Where the symbols take the objects:
at | fu ku su
J636 | J792 J941 J856
J819 | J554 J340 J391
J685 | J983 J779 J155
J590 | J75 J289 J43
J340 | J922 J602 J774
J289 | J860 J113 J65
J242 | J953 J856 J792
J630 | J201 J793 J377
J89 | J450 J314 J520
J419 | J668 J590 J36
J650 | J843 J644 J118
J929 | J682 J819 J220
J807 | J968 J242 J766
J666 | J506 J155 J983
J617 | J530 J483 J799
J391 | J819 J774 J922
J552 | J932 J374 J701
J304 | J784 J617 J46
J302 | J155 J96 J779
J75 | J36 J860 J590
J983 | J666 J302 J685
J314 | J386 J559 J681
J792 | J242 J557 J636
J96 | J299 J479 J207
J230 | J115 J36 J668
J554 | J220 J922 J819
J103 | J749 J650 J492
J646 | J774 J13 J602
J784 | J479 J530 J304
J524 | J118 J232 J644
J167 | J65 J89 J113
J787 | J404 J630 J572
J258 | J374 J688 J381
J381 | J258 J95 J28
J953 | J766 J636 J242
J59 | J701 J381 J374
J28 | J381 J506 J688
J182 | J207 J304 J479
J113 | J167 J520 J450
J766 | J807 J792 J953
J828 | J23 J668 J115
J644 | J524 J932 J352
J602 | J646 J749 J581
J25 | J483 J766 J968
J207 | J96 J784 J182
J557 | J856 J404 J941
J323 | J681 J929 J559
J386 | J520 J323 J314
J581 | J602 J103 J13
J115 | J828 J419 J230
J450 | J113 J386 J89
J220 | J929 J391 J554
J299 | J779 J182 J96
J483 | J98 J807 J25
J860 | J43 J167 J289
J932 | J232 J59 J552
J36 | J419 J43 J75
J46 | J304 J799 J530
J98 | J799 J968 J483
J209 | J377 J23 J793
J95 | J688 J983 J506
J404 | J958 J201 J787
J118 | J650 J352 J524
J155 | J685 J299 J302
J201 | J572 J209 J630
J774 | J340 J581 J646
J749 | J13 J843 J103
J43 | J590 J65 J860
J520 | J89 J681 J386
J232 | J352 J701 J932
J856 | J636 J958 J557
J23 | J116 J230 J828
J559 | J323 J220 J682
J506 | J95 J685 J666
J572 | J787 J377 J201
J843 | J492 J524 J650
J922 | J391 J646 J340
J116 | J793 J115 J23
J958 | J941 J572 J404
J793 | J209 J828 J116
J530 | J46 J98 J617
J377 | J630 J116 J209
J479 | J182 J46 J784
J941 | J557 J787 J958
J682 | J559 J554 J929
J779 | J302 J207 J299
J688 | J28 J666 J95
J374 | J59 J28 J258
J681 | J314 J682 J323
J352 | J644 J552 J232
J668 | J230 J75 J419
J799 | J617 J25 J98
J65 | J289 J450 J167
J968 | J25 J953 J807
J492 | J103 J118 J843
J701 | J552 J258 J59
J13 | J581 J492 J749

The rows follow the links: the fewer symbols apart two objects are, the more alike their rows tend to be.

Each row is also shifted at random along 8 hidden directions that mean nothing.

Known rows, each with its object:
[35, 7, 4, 6, -11, 5, -45, 5, 1, 35, 14, -26, -18, 4, -24, -3, 18, -7, -15, 53, -19, -25, 15, 16, -2, 11, -13, 3, 8, -8, -25, -41, 18, -4, -4, -15, 5, -7, 6, -48, 2, -31, 8, -5, -15, -33, -17, 6, -25, 4, 11, -5, 16, 7, -12, -1, 31, -44, -25, -26, -6, 39] -> J299
[1, 3, 2, 8, -12, -23, -21, 13, 32, 10, -3, -17, -21, 19, -14, 18, 20, -8, 16, 27, -33, 1, 3, 5, -2, -2, -7, -8, 3, -8, -19, -17, 1, 18, -1, -5, -6, -6, 21, -5, 2, -23, -11, -2, -16, -23, 0, -2, -26, 1, 12, -23, 15, 12, -9, 29, 17, -81, -11, -5, -16, 37] -> J784
[-31, -9, -13, -3, -7, 2, 8, -13, 43, 33, -38, -10, 3, -10, -9, 20, 2, -1, 37, -7, 9, 35, 3, 11, -9, -15, -3, 2, -12, 7, -4, 14, -21, 29, -36, -3, 21, 10, 30, 17, 3, 9, 4, -17, 12, -8, -13, 2, -7, -18, -5, 23, -11, -11, 28, 5, 1, -81, -4, -7, 14, 3] -> J581
[76, -11, -13, -18, -9, -19, -16, -1, 31, 0, 13, -48, -20, -20, 3, 8, 5, 16, 49, 42, -20, 5, -37, 3, 2, 21, 29, 5, 6, -18, -41, 7, 12, -10, 19, 10, 20, -41, 15, -3, -4, 9, 1, -13, -7, -37, 24, 13, -23, -11, 27, 10, 25, -14, 9, 72, 9, -41, 16, 11, -29, 22] -> J220
[-26, 7, 14, 11, 9, 6, -8, 20, 6, 9, -9, 7, 1, 8, 4, 9, 3, 0, 3, -4, -13, -8, -1, 22, 13, 8, -7, -2, 9, 8, -27, 4, 11, -4, -6, 12, -26, -2, -7, 10, -15, -15, 2, 10, 4, -17, 9, -10, 8, -11, 14, 0, -20, 10, 4, -7, 19, -5, -2, -8, -2, 5] -> J958
[-17, 7, 3, 2, 15, -1, 10, 9, -18, -4, 15, 3, 4, -5, 16, -17, -15, 6, -20, -22, -4, -4, -20, 1, 0, 11, 10, 7, 8, 4, -5, 11, -5, -19, 4, 22, -13, -7, -22, 22, -21, 6, 8, 10, 5, 5, 24, -10, 16, 0, 10, 1, -11, -5, -4, -5, -18, 55, 13, 6, -6, -11] -> J668
[-18, 17, 11, 13, 7, -9, -3, 13, -25, 6, 12, 11, -14, 5, 1, -12, -6, -1, -45, -17, -8, -18, 10, 1, 11, 0, -9, 9, 13, 8, -20, 8, -21, -14, -9, 12, -22, 5, -39, 20, -20, -14, 2, 14, -4, -9, 3, -10, 14, 4, -3, -22, -11, 2, -15, -38, 8, 51, 0, -4, 5, 1] -> J856
[165, -16, 6, -25, -12, 15, -12, -20, -32, -34, -4, 27, 15, -16, 2, 43, 5, 6, 6, 0, 52, -3, 30, -7, 18, 9, 21, -13, -17, -24, 58, -11, 49, 22, 9, -31, 22, -17, 11, -32, 34, 29, -34, -1, -13, 42, -18, 3, 3, 22, -21, 13, 6, 4, 20, 51, 24, -8, 5, 13, 31, -36] -> J843
[55, 13, -4, 2, -5, 0, -39, -11, -8, 66, 14, -16, -13, 7, -26, -27, 23, -16, -53, 14, -22, -22, 20, 5, -11, -2, -3, -1, -5, -5, 29, -60, 21, 1, -24, -15, 16, -1, 19, -37, -2, -18, 5, -5, -26, 3, -12, -16, -28, 22, 13, -2, 0, 13, -6, -3, 1, -32, -39, -47, 6, 45] -> J685
[-79, 7, 1, 15, -9, -3, -2, -7, -45, -31, 25, 9, -10, 3, -5, -10, -9, -9, -50, 20, 31, -20, 31, -29, 2, -10, -22, 13, 2, -9, 36, -20, -28, 9, 11, -22, 2, 16, -23, -35, 18, -7, -7, 1, -17, 24, -36, 15, 6, 28, -39, -27, 37, -6, -33, -42, 2, 35, -8, 13, 17, -21] -> J302
[-38, 5, 3, 3, 13, -21, 9, 17, 16, 4, -9, 2, -8, -1, 13, 25, -12, 3, 10, -44, -31, 21, -31, 21, -3, 8, 21, -6, 7, -4, -65, 52, -17, -11, -13, 29, -22, -10, -36, 82, -31, 3, -2, 3, 21, -22, 42, -18, 8, -25, 18, -4, -26, -4, 19, 33, -9, 11, 35, 15, -2, 5] -> J230
[60, 5, 3, -2, 2, -40, 24, 17, 39, -1, -17, -4, -24, 9, 4, 4, 0, 11, 24, -25, -33, 19, -15, -7, 11, -11, 3, 2, 9, 17, -43, 41, -44, 7, -12, 30, -15, -4, -8, 63, -23, -3, -4, 13, 0, -30, 26, -8, 3, -14, 14, -25, -14, -4, -3, 1, 4, -23, 13, 12, -22, 10] -> J116
[-44, 15, 2, 11, 5, -8, -13, 6, -24, 8, 30, -2, -13, 14, -9, -26, 5, -10, -43, -6, -44, -25, -7, 4, -15, 2, 2, -11, 12, -6, -52, 6, 2, -47, 16, 5, -17, 8, -55, 17, -12, -22, 10, 1, 7, -21, 17, -4, -7, -5, 8, -23, 1, 11, -19, -18, -13, 84, 9, -7, -11, 29] -> J799
[91, -6, 1, -8, -11, 29, -23, -15, -14, 32, -5, -7, -1, -5, -20, 8, 9, 0, -5, 32, 7, -8, 14, 12, -6, 7, -11, -3, -8, -6, -22, -23, 9, -1, -15, -19, 23, 8, -7, -36, 15, -11, 14, -9, 13, -13, -24, 16, -13, -6, -6, 15, 4, -9, 10, -13, 15, -28, -18, -17, 13, 8] -> J644
[39, 9, 19, 4, 11, 10, 7, 11, 9, 13, -22, 33, 27, 16, -11, 1, -4, -17, -20, -41, 7, 7, 28, 18, -6, -13, -20, -5, -2, 22, 32, -5, 7, 16, -21, -7, -16, 22, 20, 9, -7, -15, -7, 13, 0, 15, -10, -24, 11, 3, -8, 3, -36, 25, -6, -38, 10, -8, -14, -17, 14, -4] -> J766
[0, -11, -15, -14, -11, 14, 18, -26, 15, -8, -9, -9, 9, -13, -5, -29, 13, 10, 44, 18, 14, -5, 8, -16, 6, -18, -2, -3, -2, 16, 6, 15, 14, -27, 22, -9, 21, 9, 12, -28, 23, 20, 13, -14, 8, -10, -19, 24, -3, -12, -8, 20, 5, -1, 7, -29, 2, 53, -4, -7, -10, -2] -> J492
[59, 14, 15, 8, -2, -36, -13, 19, -7, -7, 12, 0, -25, 3, -8, 17, -12, -7, -37, -3, -3, -5, 16, -1, 8, 3, -7, 16, 13, -4, -16, 6, -36, 16, -12, 1, -13, -10, -22, 21, -17, -21, -17, 12, -23, -16, 0, -9, 2, 13, -10, -35, 9, 1, -24, -1, 28, -19, 6, 12, 4, 1] -> J953
[26, -10, -15, -12, -15, -2, -7, -13, 38, 8, -5, -26, -3, 2, -15, -6, 22, 0, 47, 32, -22, 4, -6, -1, -12, -7, 6, -15, -5, -4, -16, -5, 25, -11, 17, -14, 21, -3, 28, -21, 19, 1, 3, -19, 2, -23, -4, 14, -29, -12, 11, 9, 15, 7, 6, 27, 2, -28, -5, -9, -19, 32] -> J932
[-17, -8, 10, -2, -5, 25, -32, 11, 9, -27, 6, -2, 21, 8, -4, 17, 16, -8, 38, 44, -2, -21, 4, 24, 2, 17, 0, -20, 3, -16, 1, -25, 80, -15, 43, -23, -11, -13, 27, -57, 24, -14, -10, -7, -4, -9, -6, 7, -15, -3, 10, 16, 11, 31, 0, 38, 30, -7, -1, -3, -11, 15] -> J182
[-16, -8, -14, -11, -6, 12, 10, -19, 20, 8, -13, -17, 6, -23, -6, -10, -1, 8, 39, 4, 4, 7, -6, 9, -4, -7, 7, -1, 2, 9, -49, 42, 0, -35, 5, -1, 16, 6, -16, 10, 4, 13, 17, -18, 26, -34, -4, 19, -1, -32, -4, 28, -7, -9, 19, -15, 4, 48, 17, -1, 0, 1] -> J602
[-14, 8, -15, 5, -14, -43, -9, -6, 26, 23, 7, -15, -34, 18, -8, -15, 34, -6, -6, -1, -48, -6, 4, -21, 1, -19, 12, -15, -2, -6, 10, -16, 3, 3, -2, -2, 1, -7, 14, 14, -1, 0, -15, -4, -31, -5, 10, -15, -29, 16, 18, -32, 10, 14, -6, 30, -7, -28, -13, -17, -14, 51] -> J96
[39, -2, -4, -2, 10, 38, -2, -12, -21, 54, -2, -2, 14, -3, -4, -22, -4, 2, -32, 2, 7, 4, -9, 8, -17, 9, -11, 9, -12, 7, 22, -41, -9, 11, -33, 5, 19, 12, 13, -25, -7, -2, 30, 0, 16, 20, -6, -1, 1, 3, 9, 26, -14, -17, 10, -30, -28, -30, -29, -28, 10, -2] -> J929
[-6, -5, 1, -8, -6, 17, -13, -12, -15, -20, 5, 6, 18, -8, -13, 20, -5, -11, 5, -5, 4, -4, 8, 21, -20, 3, 9, -19, -1, -18, -49, 33, 31, -38, 23, -24, 5, 8, -44, 7, 17, -4, -4, -17, 25, -16, -5, 11, -5, -22, -20, 12, 1, 13, 8, 11, 9, 72, 30, 13, 15, -1] -> J381

From each start, follow one symbol. Which object do you reach?
Answer with the object's name.
start [-91, 4, -13, 10, 4, 18, -7, -20, -12, 48, 3, 3, 15, 13, -15, -22, 6, -23, -46, -16, -13, 5, 5, 4, -39, -13, -7, -9, -18, -4, 34, -40, 3, 5, -24, -14, 15, 29, 12, -10, 5, -7, 13, -15, 8, 29, -10, -12, -16, 8, -2, 11, -6, 6, 3, -17, -44, -14, -24, -30, 16, 22]
su J381
start [-45, 1, -18, 2, 1, -19, 26, -17, -9, 19, 5, -10, -19, -5, 6, -20, -9, 5, -27, -21, -7, 19, -17, -28, -13, -13, 7, 11, -8, 1, 1, 10, -61, 7, -24, 16, 17, 10, -20, 37, -12, 15, 13, -5, 7, 14, 8, 2, 2, 5, -5, -10, 8, -30, 1, -12, -45, 4, 3, 7, 3, -4]
fu J220
start [7, -6, -10, -1, -16, 6, 11, -15, 11, 7, -9, -26, -14, -21, -16, -20, -8, 10, 16, 45, 31, 4, 17, -18, 6, -15, -31, 29, 4, 18, -19, 9, -58, 5, -10, -8, 29, 16, 1, -33, 11, -4, 24, -10, 5, -30, -43, 38, 1, -9, -27, 4, 27, -29, -13, -67, 18, -12, -14, 0, -1, -13]
su J103
start [28, 12, 2, 10, -10, -68, -13, 20, 31, 3, 10, -22, -45, 14, -10, 20, 1, -10, -15, 1, -40, 10, -2, -10, -1, -6, 5, 7, 11, -12, -27, 7, -47, 28, -13, 7, -8, -17, -2, 44, -18, -22, -24, 4, -33, -28, 17, -14, -21, 11, 7, -50, 23, 1, -24, 40, 13, -74, 8, 15, -16, 33]
ku J766
start [76, 2, 3, -5, -16, -7, -30, -1, 13, 7, 2, -15, -11, -3, -22, 12, 12, -7, 6, 33, -1, -14, 23, 9, 4, 0, -6, 0, 5, -7, -16, -9, 18, -1, 5, -23, 8, -9, 8, -28, 11, -18, -9, -7, -17, -29, -19, 6, -19, 1, -3, -6, 14, 13, -8, 11, 42, -28, -8, -9, 1, 22]
ku J299
start [-41, 8, 13, 11, 5, -4, 1, 20, 18, -6, -12, 9, 9, 8, -4, 7, -10, -11, 2, -8, 4, 5, 12, 15, 2, -5, -19, 7, 10, 14, -1, 8, -10, 11, -6, 1, -20, 8, 11, 7, -9, -19, -4, 7, -3, -11, -7, -9, 8, -5, -7, -6, -10, 13, -12, -24, 20, -18, 0, 0, 1, -3]
su J792
start [-11, 0, -5, 2, -5, 2, -3, -17, -15, 16, -4, 13, 5, 8, -14, 12, -1, -16, -32, -22, 0, 12, 14, -1, -27, -12, -1, -11, -15, -13, 7, -5, -12, 11, -19, -17, 15, 22, -15, 15, 10, -3, -5, -11, 10, 21, -11, -4, -8, 4, -19, -5, 1, 0, 5, -1, -21, -10, -1, -2, 24, 2]
fu J59
start [-47, -7, -21, -7, -11, -9, 12, -24, 3, -14, 4, -5, -5, 3, 1, -12, 18, 3, 20, -4, -20, 0, -9, -21, -10, -16, 20, -24, -8, -10, -10, 18, 14, -28, 24, -8, 12, 6, -15, 12, 19, 20, -3, -16, 8, 3, 7, 10, -15, -6, -1, -4, 12, 3, 7, 21, -28, 53, 12, 6, -8, 15]
ku J701
start [99, 7, 14, -2, 1, -9, -28, 21, 56, 44, -22, -11, 3, 13, -25, 18, 11, -18, 20, 0, -35, 10, 7, 41, -9, 3, -9, -6, 6, 9, -29, -11, 22, 14, -22, -2, -10, -7, 39, 8, -16, -34, -5, 1, -8, -40, 8, -22, -21, -16, 25, 5, -25, 28, 3, 21, 36, -91, -13, -25, -12, 43]
fu J25
start [-23, 10, 3, 14, 0, 1, -31, 11, -2, 33, 17, -16, -13, 20, -16, -13, 13, -13, -29, 27, -38, -18, -2, 12, -15, 7, -14, -4, 5, -6, -23, -39, 7, -6, -3, -2, -7, 4, -2, -23, -6, -34, 11, -1, -5, -18, 0, -3, -21, 3, 15, -14, 9, 10, -16, -6, 0, -28, -22, -23, -12, 40]
ku J799
start [-53, 7, -24, 3, 0, -9, 2, -16, -7, 41, 26, -44, -28, -14, -4, -51, -2, 9, -24, 20, -29, -4, -33, -15, -17, 1, 6, 18, 6, 1, -44, -1, -46, -32, -8, 21, 21, 0, -30, 9, -18, 1, 37, -13, 9, -26, 11, 15, -11, -7, 14, 0, 18, -31, -8, -23, -37, 35, -3, -11, -17, 26]
ku J340
start [-61, 0, -30, 3, -8, -55, 10, -20, 38, 47, -15, -19, -34, 1, 7, 15, 11, -5, -10, -39, -26, 45, -16, -23, -14, -20, 33, 0, -22, -16, 45, -8, -44, 58, -55, 11, 25, -10, 37, 62, -13, 30, -21, -15, -25, 31, 23, -30, -25, 20, 15, -13, 4, -19, 25, 74, -44, -122, -4, -3, 13, 27]
su J602
start [-44, -9, 4, 4, -1, 33, -34, -4, -2, 27, -12, 2, 21, 6, -16, 46, -2, -21, -3, 11, 2, 17, 1, 40, -33, 15, -3, -14, -17, -28, -12, -27, 27, 23, -20, -25, 11, 10, 10, -15, 13, -18, 0, -19, 22, 7, -11, -1, -18, -11, -5, 26, -1, 5, 23, 38, -2, -82, -3, -8, 27, 10]
fu J701
start [-28, -2, 23, 2, 14, 35, -3, 23, -2, -19, -21, 31, 31, 6, 12, 30, -4, 3, 31, -14, 7, -4, -1, 40, 13, 17, -6, -15, 6, 8, -34, 23, 46, -16, 12, 5, -34, 3, -13, 7, -3, -8, 0, 11, 27, -9, 9, -4, 22, -25, 7, 20, -36, 19, 18, -4, 26, 29, 14, 3, 6, -17]
ku J630
start [64, 0, -4, -7, -22, -50, -8, -7, 4, -33, 12, -10, -30, -7, -13, 27, -1, -7, -5, 5, 5, 2, 21, -21, 3, -12, 13, 2, 3, -22, -6, 23, -25, 13, 9, -21, 13, -14, -18, 19, 11, 3, -33, -7, -28, -11, -9, 5, -15, 15, -26, -35, 35, 1, -16, 38, 25, -10, 21, 28, 6, 4]
ku J685
start [44, 21, 6, 7, 11, -9, -11, 3, -44, 21, 34, 8, -14, 8, 6, -49, 11, 1, -73, -15, -17, -40, 7, -17, 14, 5, 7, 4, 8, 5, 39, -37, 16, -25, 2, 12, -14, -11, -18, -14, -19, -3, 2, 22, -30, 20, 14, -25, 4, 35, 19, -21, -11, 11, -22, -23, -12, 75, -19, -26, -6, 14]
fu J856
start [-16, 5, 4, 4, 2, -9, -20, 12, 12, 1, 11, -3, 0, 19, -5, 5, 15, -13, 0, -2, -40, -9, -8, 15, -13, 6, 12, -22, 2, -14, -18, -9, 40, -16, 17, -3, -16, -9, 0, 8, -2, -14, -11, -3, -5, -10, 21, -14, -19, -3, 21, -10, -3, 26, -3, 40, -1, 1, 5, -6, -13, 35]
ku J483
start [-8, -5, -18, -3, -9, -41, -8, -9, 4, 6, 14, -29, -33, -15, 7, 23, -7, 2, -12, 6, 2, 21, -18, -21, -6, 5, 28, 14, -9, -30, 19, -7, -37, 38, -20, 3, 25, -28, 10, 23, -6, 19, -17, -11, -24, 15, 13, -4, -15, 20, 1, -13, 32, -28, 5, 72, -18, -80, 9, 19, 7, 3]
fu J922
